Below is a small trained network, with its code and all its weights. Each question gives an input and a target symbol and asks what happens when units are switched off, that is, made to give their printed mean instead of their output.

import numpy as np


def w(rows, s, z=0):
    codes = np.array(rows[::2]) - 128.0
    scale = np.full(codes.shape[1], s)
    scale[-1] = z or s
    return codes * scale


def f(y):
    return y / 2 * (1 + np.tanh(0.7978845608 * (y + 0.044715 * y**3)))


def softmax(a):
    e = np.exp(a - a.max(-1, keepdims=True))
    return e / e.sum(-1, keepdims=True)


def log_softmax(a):
    a = a - a.max(-1, keepdims=True)
    return a - np.log(np.exp(a).sum(-1, keepdims=True))


def net(x, mask):
    ids = ['ΔΘΠΣΨΩβεζηξφ'.index(c) for c in x.split()]
    T = len(ids)
    res = E[ids] + P[:T]
    r = res
    for j in range(3):
        rows = slice(2 * j, 2 * j + 2)
        q, k, v = (r @ M[0][rows].T for M in (Q, K, V))
        z = softmax(np.where(np.tri(T) > 0, q @ k.T / 2**0.5, -1e9)) @ v
        o = O[0][rows]
        res = res + np.where(mask[j], z, o[:, -1]) @ o[:, :-1]
    y = f(res @ A[0][:, :-1].T + A[0][:, -1])
    res = res + np.where(mask[3:19], y, B[0][:, -1]) @ B[0][:, :-1]
    return log_softmax(res[-1] @ U[:, :-1].T + U[:, -1])


Q, K, V, O, A, B = {}, {}, {}, {}, {}, {}
E = w([
[6,19,224,163],'Δ',
[120,97,236,109],'Θ',
[125,94,89,176],'Π',
[104,119,140,135],'Σ',
[96,102,109,169],'Ψ',
[114,105,185,103],'Ω',
[176,126,120,159],'β',
[62,79,111,134],'ε',
[124,118,131,150],'ζ',
[158,123,180,126],'η',
[110,106,147,122],'ξ',
[117,117,147,148],'φ',
],0.016)
P = w([
[196,64,132,106],'0',
[49,146,157,56],'1',
[181,214,143,144],'2',
[173,13,97,158],'3',
[30,125,147,62],'4',
[130,230,146,196],'5',
[168,60,166,203],'6',
[31,109,107,75],'7',
[94,254,154,241],'8',
[159,87,182,249],'9',
[91,118,152,51],'10',
],0.016)
Q[0] = w([
[168,83,121,157],'H0',
[115,189,9,79],'H0',
[77,66,157,106],'H1',
[199,129,129,124],'H1',
[167,79,182,119],'H2',
[127,91,66,177],'H2',
],0.012)
K[0] = w([
[134,200,143,207],'H0',
[172,41,85,6],'H0',
[130,139,132,235],'H1',
[156,184,81,95],'H1',
[145,95,150,73],'H2',
[141,209,140,148],'H2',
],0.011)
V[0] = w([
[250,159,84,210],'H0',
[148,155,243,42],'H0',
[5,157,149,186],'H1',
[198,152,117,79],'H1',
[124,156,143,168],'H2',
[63,144,177,180],'H2',
],0.013)
O[0] = w([
[57,121,141,175,32],'H0',
[193,247,114,137,166],'H0',
[165,156,142,110,236],'H1',
[101,111,106,148,9],'H1',
[162,141,209,121,121],'H2',
[111,95,200,74,195],'H2',
],0.012,0.016)
A[0] = w([
[111,185,128,251,170],'N0',
[139,61,106,78,216],'N1',
[91,160,7,77,1],'N2',
[88,206,134,104,186],'N3',
[149,210,131,197,167],'N4',
[141,96,155,177,61],'N5',
[101,131,207,149,206],'N6',
[102,121,88,121,109],'N7',
[93,147,109,130,81],'N8',
[146,67,132,129,246],'N9',
[169,188,123,96,70],'N10',
[123,91,137,210,149],'N11',
[36,97,124,169,21],'N12',
[197,68,95,126,18],'N13',
[207,75,133,145,119],'N14',
[150,179,163,156,198],'N15',
],0.014,0.0071)
B[0] = w([
[136,175,174,65,150],'N0',
[91,103,162,178,192],'N1',
[89,243,132,147,132],'N2',
[119,69,222,197,192],'N3',
[162,57,76,144,182],'N4',
[73,68,78,159,143],'N5',
[166,152,83,114,220],'N6',
[86,107,142,127,128],'N7',
[127,94,134,135,125],'N8',
[77,180,143,128,177],'N9',
[88,111,115,113,251],'N10',
[38,139,103,41,150],'N11',
[254,64,134,92,144],'N12',
[186,133,163,122,145],'N13',
[92,131,122,229,191],'N14',
[137,141,65,109,226],'N15',
],0.012,0.021)
U = w([
[175,69,72,173,163],'Δ',
[160,140,78,137,254],'Θ',
[161,109,170,69,133],'Π',
[135,251,96,57,105],'Σ',
[96,120,108,118,199],'Ψ',
[120,57,103,141,28],'Ω',
[74,204,105,146,101],'β',
[90,145,84,146,124],'ε',
[146,148,144,229,99],'ζ',
[100,144,106,127,205],'η',
[106,66,96,163,88],'ξ',
[76,94,94,215,56],'φ',
],0.013,0.009)

Each question gives the input, a string of symbols that net reads in full, and the target symbol t.
The units are the heads (2 rows each of Q, K, V and O) and the neurons (one row each of A and B). Each row of codes is followed by its name. A weight is (code - 128) times the scale printed after its matrix; where a second scale follows, it is the last column's (O, A, B and U).
mask holds one flag per unit, heads first, then neurons. A switched-off unit (its flag False) gives its mean, the last column of its rows in O or B, instead of its output. The means were averaged over made-up inputs and are rounded, as every weight is.
A unit's drop is (log p(t) with every unit on - log p(t) with that unit switched off) / (log p(t) with every unit on - log p(t) with every unit switched off).
The circuit of an input: a set's keep is (log p(t) with only the set's units on - log p(t) with every unit switched off) / (log p(t) with every unit on - log p(t) with every unit switched off). Starting from the 12 units with the biggest drops (on a tie, the unit counted first), units are removed one at a time, each time the one whose removal leaves the highest keep (on an exact tie, the one counted first), for as long as the keep stays at least 0.8.
units of the circuit, in order: the units of the circuit, biggest drop first
unit that matters most: the unit with the biggest drop
k most important neurons: the k neurons with the biggest drops, biggest first
which heads matter: for each layer, one digit per head in row order, 1 if its drop is at least 0.15 and else 0, layers parted by /
input Σ ε Δ Ψ, target ζ: unit that matters most : N14
input ε ξ ζ Π ζ Ω, target Δ: units of the circuit, in order : [N4; H2]
input ε η ε ξ Θ ε Δ Ω ζ Δ, target Ψ: units of the circuit, in order : [H0; N11; N3]
input Θ ε Δ ε Ω ζ Π, target Ψ: which heads matter : 110
input ε ε Δ, target Δ: units of the circuit, in order : [N4; H0; H2; N9]
input Ω η η Δ Δ Δ β Δ φ, target Δ: which heads matter : 000
input Θ Δ φ Ω ε Δ ε Δ Π Δ, target Ω: 2 most important neurons : [N12; N5]
input Δ φ Δ η η ζ, target Δ: which heads matter : 000
input Δ Δ Δ ε β Θ, target Δ: units of the circuit, in order : [N4; H0]
input ζ Δ η η Δ Δ ε Δ Δ Ω, target ζ: which heads matter : 100
input ε Δ Δ φ, target ζ: which heads matter : 000
input ε Ψ ε η, target φ: units of the circuit, in order : [H0; N14]
input Δ Ω β Θ ζ Δ η Δ Π ε, target Ω: which heads matter : 100
input Θ ε Σ β Ψ Δ, target Δ: which heads matter : 011
input Δ ζ Ψ η, target ξ: units of the circuit, in order : [H0]
input Δ Δ Δ Δ η Π Δ, target Ω: 3 most important neurons : [N5; N12; N11]
input Δ ε Δ Θ Δ Ω ε Δ ξ ξ, target β: units of the circuit, in order : [H0; N4; N3; N9]
input Ψ Δ Ψ Θ Ω Ψ ε, target ξ: which heads matter : 100
input Π ξ ζ Δ β ζ ε, target Ψ: 2 most important neurons : [N11; N5]
input Δ Δ ε ε Δ Δ, target Σ: which heads matter : 101
input φ ζ Ω ε φ Δ Δ ζ, target Π: most important neuron : [N14]
input Θ Δ Δ η Θ Δ ε Δ Σ, target Δ: which heads matter : 000
input Θ ε Δ ε Ψ η Θ, target Σ: which heads matter : 100
